Here is a tiny trained network, its code and every weight. The questions are about switching its units off for an input and a class, where a switched-off unit gives its printed mean instead of its output.

import numpy as np


def w(rows, s, z=0):
    codes = np.array(rows[::2]) - 128.0
    scale = np.full(codes.shape[1], s)
    scale[-1] = z or s
    return codes * scale


def f(y):
    return np.maximum(y, 0)


def log_softmax(a):
    a = a - a.max(-1, keepdims=True)
    return a - np.log(np.exp(a).sum(-1, keepdims=True))


def net(x, mask):
    res = np.array(x, float).reshape(1, 5) / 4 @ E
    y = f(res @ A[0][:, :-1].T + A[0][:, -1])
    res = res + np.where(mask, y, B[0][:, -1]) @ B[0][:, :-1]
    return log_softmax(res[-1] @ U[:, :-1].T + U[:, -1])


A, B = {}, {}
E = w([
[96,180,245,88],'x0',
[40,210,94,229],'x1',
[132,129,131,132],'x2',
[129,127,128,129],'x3',
[171,255,62,68],'x4',
],0.01)
A[0] = w([
[152,211,52,156,96],'neuron 0',
[119,77,140,197,85],'neuron 1',
[101,104,136,108,110],'neuron 2',
[121,94,128,182,58],'neuron 3',
[51,104,158,234,130],'neuron 4',
[94,150,163,186,13],'neuron 5',
[22,169,145,168,155],'neuron 6',
[118,148,60,125,110],'neuron 7',
[102,200,104,9,41],'neuron 8',
[130,59,140,249,1],'neuron 9',
[248,60,98,108,166],'neuron 10',
[111,86,221,117,105],'neuron 11',
[96,70,153,200,173],'neuron 12',
[102,144,199,94,178],'neuron 13',
[191,159,71,186,107],'neuron 14',
[139,77,189,86,141],'neuron 15',
[127,42,33,125,130],'neuron 16',
[208,109,189,136,153],'neuron 17',
[160,180,125,76,24],'neuron 18',
[112,174,46,144,98],'neuron 19',
[154,104,120,79,130],'neuron 20',
[137,98,207,132,105],'neuron 21',
[160,65,222,150,126],'neuron 22',
[105,63,79,105,45],'neuron 23',
[133,68,236,83,157],'neuron 24',
[58,180,191,78,94],'neuron 25',
[100,176,87,115,92],'neuron 26',
[201,101,100,75,24],'neuron 27',
[115,188,73,141,84],'neuron 28',
[67,55,125,149,162],'neuron 29',
],0.012,0.0078)
B[0] = w([
[92,113,112,125,193],'neuron 0',
[159,177,87,147,176],'neuron 1',
[122,122,135,98,140],'neuron 2',
[122,181,107,105,154],'neuron 3',
[164,163,133,155,223],'neuron 4',
[159,78,176,190,154],'neuron 5',
[169,189,116,115,212],'neuron 6',
[71,94,115,128,165],'neuron 7',
[212,128,137,135,183],'neuron 8',
[151,197,69,52,185],'neuron 9',
[210,153,112,169,246],'neuron 10',
[101,79,132,118,181],'neuron 11',
[172,122,139,144,214],'neuron 12',
[109,114,150,142,185],'neuron 13',
[75,136,120,101,175],'neuron 14',
[80,66,131,125,192],'neuron 15',
[182,149,148,105,214],'neuron 16',
[123,93,135,93,184],'neuron 17',
[185,81,164,191,158],'neuron 18',
[76,89,102,97,180],'neuron 19',
[191,159,122,108,177],'neuron 20',
[105,94,140,99,169],'neuron 21',
[110,82,101,124,197],'neuron 22',
[163,100,170,177,154],'neuron 23',
[82,85,130,138,216],'neuron 24',
[254,184,126,113,176],'neuron 25',
[104,119,115,131,159],'neuron 26',
[157,180,58,66,177],'neuron 27',
[98,101,102,118,170],'neuron 28',
[190,133,126,135,202],'neuron 29',
],0.0088,0.014)
U = w([
[177,119,171,154,254],'0',
[148,179,105,98,109],'1',
[2,81,134,118,29],'2',
],0.015,0.00099)

Each question gives the input, the list of numbers given to net, and the class t.
The units are the neurons (one row each of A and B). Each row of codes is followed by its name. A weight is (code - 128) times the scale printed after its matrix; where a second scale follows, it is the last column's (A, B and U).
mask holds one flag per neuron, in row order. A switched-off neuron (its flag False) gives its mean, the last column of its row in B, instead of its output. The means were averaged over made-up inputs and are rounded, as every weight is.
A unit's drop is (log p(t) with every unit on - log p(t) with that unit switched off) / (log p(t) with every unit on - log p(t) with every unit switched off).
The circuit of an input: a set's keep is (log p(t) with only the set's units on - log p(t) with every unit switched off) / (log p(t) with every unit on - log p(t) with every unit switched off). Starting from the 12 units with the biggest drops (on a tie, the unit counted first), units are removed one at a time, each time the one whose removal leaves the highest keep (on an exact tie, the one counted first), for as long as the keep stays at least 0.8.
units of the circuit, in order: the units of the circuit, biggest drop first
top k neurons: the k neurons with the biggest drops, biggest first
drop of u: that unit's drop, to one decimal
input [4,-4,2,6,7], class 0: top 3 neurons -> neuron 18; neuron 8; neuron 9
input [4,-1,-6,5,5], class 0: units of the circuit, in order -> neuron 18; neuron 9
input [1,-2,-6,3,7], class 0: units of the circuit, in order -> neuron 18
input [1,-6,-2,-5,-3], class 2: top 2 neurons -> neuron 24; neuron 15
input [3,-6,-6,-1,3], class 0: units of the circuit, in order -> neuron 9; neuron 18
input [5,0,-3,-1,4], class 0: units of the circuit, in order -> neuron 9; neuron 27
input [5,-5,-1,1,8], class 0: top 3 neurons -> neuron 18; neuron 8; neuron 9
input [2,-5,-6,-1,7], class 0: top 4 neurons -> neuron 18; neuron 8; neuron 9; neuron 6
input [3,-8,7,-7,7], class 0: top 3 neurons -> neuron 18; neuron 8; neuron 9
input [5,0,-1,-6,0], class 2: drop of neuron 4 -> 0.2
input [7,-2,0,3,8], class 0: drop of neuron 18 -> 0.3
input [-7,2,-4,5,-7], class 1: drop of neuron 9 -> 1.2
